Below are the code and all the weights of a small trained network. Each question names an input and a class and asks about switching units off, where a switched-off unit gives its printed mean instead of its output.

import numpy as np


def w(rows, s, z=0):
    codes = np.array(rows[::2]) - 128.0
    scale = np.full(codes.shape[1], s)
    scale[-1] = z or s
    return codes * scale


def norm(h):
    return h / np.sqrt((h * h).mean(-1, keepdims=True) + 1e-5)


def f(y):
    return y / 2 * (1 + np.tanh(0.7978845608 * (y + 0.044715 * y**3)))


def log_softmax(a):
    a = a - a.max(-1, keepdims=True)
    return a - np.log(np.exp(a).sum(-1, keepdims=True))


def net(x, mask):
    res = np.array(x, float).reshape(1, 8) / 4 @ E
    u = 0
    for l in range(4):
        y = f(norm(res) @ A[l][:, :-1].T + A[l][:, -1])
        res = res + np.where(mask[u : u + 6], y, B[l][:, -1]) @ B[l][:, :-1]
        u += 6
    return log_softmax(norm(res)[-1] @ U[:, :-1].T + U[:, -1])


A, B = {}, {}
E = w([
[155,74,143,129,82,83,93,200,2,135],'x0',
[63,147,196,142,94,116,136,125,47,183],'x1',
[151,124,153,144,107,168,36,144,115,133],'x2',
[183,158,136,193,62,178,205,214,152,64],'x3',
[50,110,109,138,158,173,158,71,98,80],'x4',
[132,110,148,233,146,232,134,86,149,10],'x5',
[118,48,208,221,205,89,192,132,159,66],'x6',
[124,92,112,144,140,149,80,107,109,97],'x7',
],0.0098)
A[0] = w([
[80,109,116,112,106,125,132,118,3,126,43],'L0N1',
[154,111,154,152,101,104,163,203,89,119,38],'L0N2',
[147,159,65,85,102,115,184,141,159,128,2],'L0N3',
[176,80,108,136,138,114,83,168,113,103,34],'L0N4',
[157,125,148,146,106,107,171,187,116,121,45],'L0N5',
[100,95,142,114,173,51,161,107,118,138,4],'L0N6',
],0.032,0.0075)
B[0] = w([
[127,169,94,145,211,200,95,77,6,114,248],'L0N1',
[154,141,193,202,103,113,175,196,90,125,214],'L0N2',
[112,126,76,43,112,187,209,162,132,135,213],'L0N3',
[185,64,89,116,105,111,71,124,147,63,190],'L0N4',
[147,154,137,183,63,100,164,174,117,123,195],'L0N5',
[83,68,143,86,163,45,188,94,117,129,210],'L0N6',
],0.021,0.017)
A[1] = w([
[86,124,154,207,158,226,158,59,237,58,28],'L1N1',
[105,142,146,51,70,85,1,158,15,225,35],'L1N2',
[117,187,86,55,92,139,128,155,159,186,61],'L1N3',
[91,112,171,122,186,56,144,105,170,175,77],'L1N4',
[134,180,85,116,132,118,111,139,216,164,90],'L1N5',
[109,173,157,193,112,103,107,182,149,179,2],'L1N6',
],0.024,0.0028)
B[1] = w([
[150,139,208,140,179,232,131,97,204,102,250],'L1N1',
[121,253,113,185,108,85,76,51,199,187,223],'L1N2',
[123,148,93,67,97,161,157,174,147,165,231],'L1N3',
[79,98,135,103,131,84,162,95,169,91,214],'L1N4',
[110,87,90,109,117,102,131,138,69,119,164],'L1N5',
[83,160,153,159,74,136,148,121,149,31,175],'L1N6',
],0.02,0.012)
A[2] = w([
[156,111,146,144,117,105,126,202,161,163,74],'L2N1',
[126,66,133,89,125,117,77,185,85,156,124],'L2N2',
[159,144,104,125,114,62,69,132,181,150,38],'L2N3',
[92,93,164,126,173,142,22,181,54,209,65],'L2N4',
[179,107,203,205,121,99,135,209,147,192,4],'L2N5',
[167,37,111,135,121,120,5,167,164,139,117],'L2N6',
],0.026,0.0024)
B[2] = w([
[145,150,81,144,180,149,130,101,46,103,188],'L2N1',
[159,144,140,121,120,184,113,87,195,125,160],'L2N2',
[131,102,138,96,68,98,77,118,199,124,187],'L2N3',
[147,207,18,154,169,183,128,132,130,141,219],'L2N4',
[3,151,195,190,21,107,117,186,142,98,255],'L2N5',
[226,59,107,16,108,98,38,135,103,96,210],'L2N6',
],0.015,0.0081)
A[3] = w([
[139,96,169,155,152,116,107,180,156,209,2],'L3N1',
[156,84,157,178,199,105,118,177,165,253,58],'L3N2',
[116,61,148,144,178,93,136,137,131,192,53],'L3N3',
[129,74,122,164,202,121,91,173,148,201,54],'L3N4',
[120,75,138,157,159,103,109,164,146,196,18],'L3N5',
[126,47,160,168,181,111,124,182,152,232,22],'L3N6',
],0.032,0.0039)
B[3] = w([
[48,130,88,82,166,117,128,169,88,101,118],'L3N1',
[167,33,123,103,111,105,131,191,24,91,125],'L3N2',
[31,41,172,81,77,2,161,83,231,143,254],'L3N3',
[210,161,107,129,55,94,204,16,116,52,115],'L3N4',
[139,146,144,142,167,182,221,89,144,120,129],'L3N5',
[199,179,76,46,144,104,177,45,142,101,140],'L3N6',
],0.0085,0.0046)
U = w([
[114,145,183,237,34,101,173,227,86,69,244],'0',
[228,32,89,88,91,95,23,133,141,56,100],'1',
[114,137,35,7,100,189,208,200,161,179,137],'2',
[130,203,74,178,233,161,71,43,13,148,126],'3',
[128,206,87,112,81,69,59,92,227,216,3],'4',
[135,101,217,134,187,216,130,113,241,95,72],'5',
[34,38,149,78,193,9,192,61,142,106,151],'6',
],0.012,0.0022)

Each question gives the input, the list of numbers given to net, and the class t.
The units are the neurons (one row each of A and B). Each row of codes is followed by its name. A weight is (code - 128) times the scale printed after its matrix; where a second scale follows, it is the last column's (A, B and U).
mask holds one flag per neuron, layer by layer. A switched-off neuron (its flag False) gives its mean, the last column of its row in B, instead of its output. The means were averaged over made-up inputs and are rounded, as every weight is.
A unit's drop is (log p(t) with every unit on - log p(t) with that unit switched off) / (log p(t) with every unit on - log p(t) with every unit switched off).
The circuit of an input: a set's keep is (log p(t) with only the set's units on - log p(t) with every unit switched off) / (log p(t) with every unit on - log p(t) with every unit switched off). Starting from the 12 units with the biggest drops (on a tie, the unit counted first), units are removed one at a time, each time the one whose removal leaves the highest keep (on an exact tie, the one counted first), for as long as the keep stays at least 0.8.
circuit, biggest first: the units of the circuit, biggest drop first
k most important neurons: the k neurons with the biggest drops, biggest first
k most important neurons of layer l: the k neurons of layer l with the biggest drops, biggest first
drop of u: that unit's drop, to one decimal
input [-3,7,7,1,-6,0,-6,1], class 4: most important neuron : L1N2
input [2,-6,4,2,-6,1,4,6], class 1: 2 most important neurons : L0N4, L2N6
input [-6,7,-8,-2,-7,6,-1,-3], class 5: circuit, biggest first : L1N1, L0N6, L0N5, L0N1
input [8,0,6,8,6,0,-7,-1], class 3: 2 most important neurons : L0N1, L2N4
input [0,-8,0,-3,-2,0,-2,1], class 1: 2 most important neurons : L0N4, L2N6
input [-6,-2,0,-4,5,0,3,6], class 6: 2 most important neurons : L0N6, L1N4
input [1,3,1,1,-3,8,0,5], class 5: 2 most important neurons : L1N1, L0N5
input [-5,5,4,-2,-8,0,2,-1], class 4: 2 most important neurons : L0N3, L0N2
input [-6,8,8,4,-1,3,3,1], class 5: circuit, biggest first : L1N1, L0N2
input [3,-8,5,6,8,7,-4,-3], class 5: 2 most important neurons : L1N1, L0N1
input [4,3,4,-5,-2,-7,-5,-5], class 4: 2 most important neurons of layer 2 : L2N3, L2N1
input [5,6,-5,-6,-7,5,5,6], class 3: 2 most important neurons of layer 0 : L0N1, L0N4
input [-2,5,4,-2,-4,-7,3,7], class 6: 2 most important neurons of layer 0 : L0N6, L0N5
input [5,-6,8,4,-3,-4,-4,8], class 1: circuit, biggest first : L0N4
input [-7,-3,4,-7,-7,1,2,-6], class 6: 2 most important neurons : L0N1, L0N3
input [-6,4,8,7,7,5,-8,-1], class 5: 3 most important neurons : L0N3, L0N1, L1N1
input [-8,8,7,-7,2,-1,-4,-8], class 4: drop of L1N2 : 0.2
input [6,4,6,1,4,1,0,1], class 3: drop of L0N1 : 2.8
input [7,-7,5,-3,-6,-4,-3,1], class 1: drop of L2N6 : 0.1
input [-1,-7,-7,2,0,3,3,-3], class 2: most important neuron : L0N3
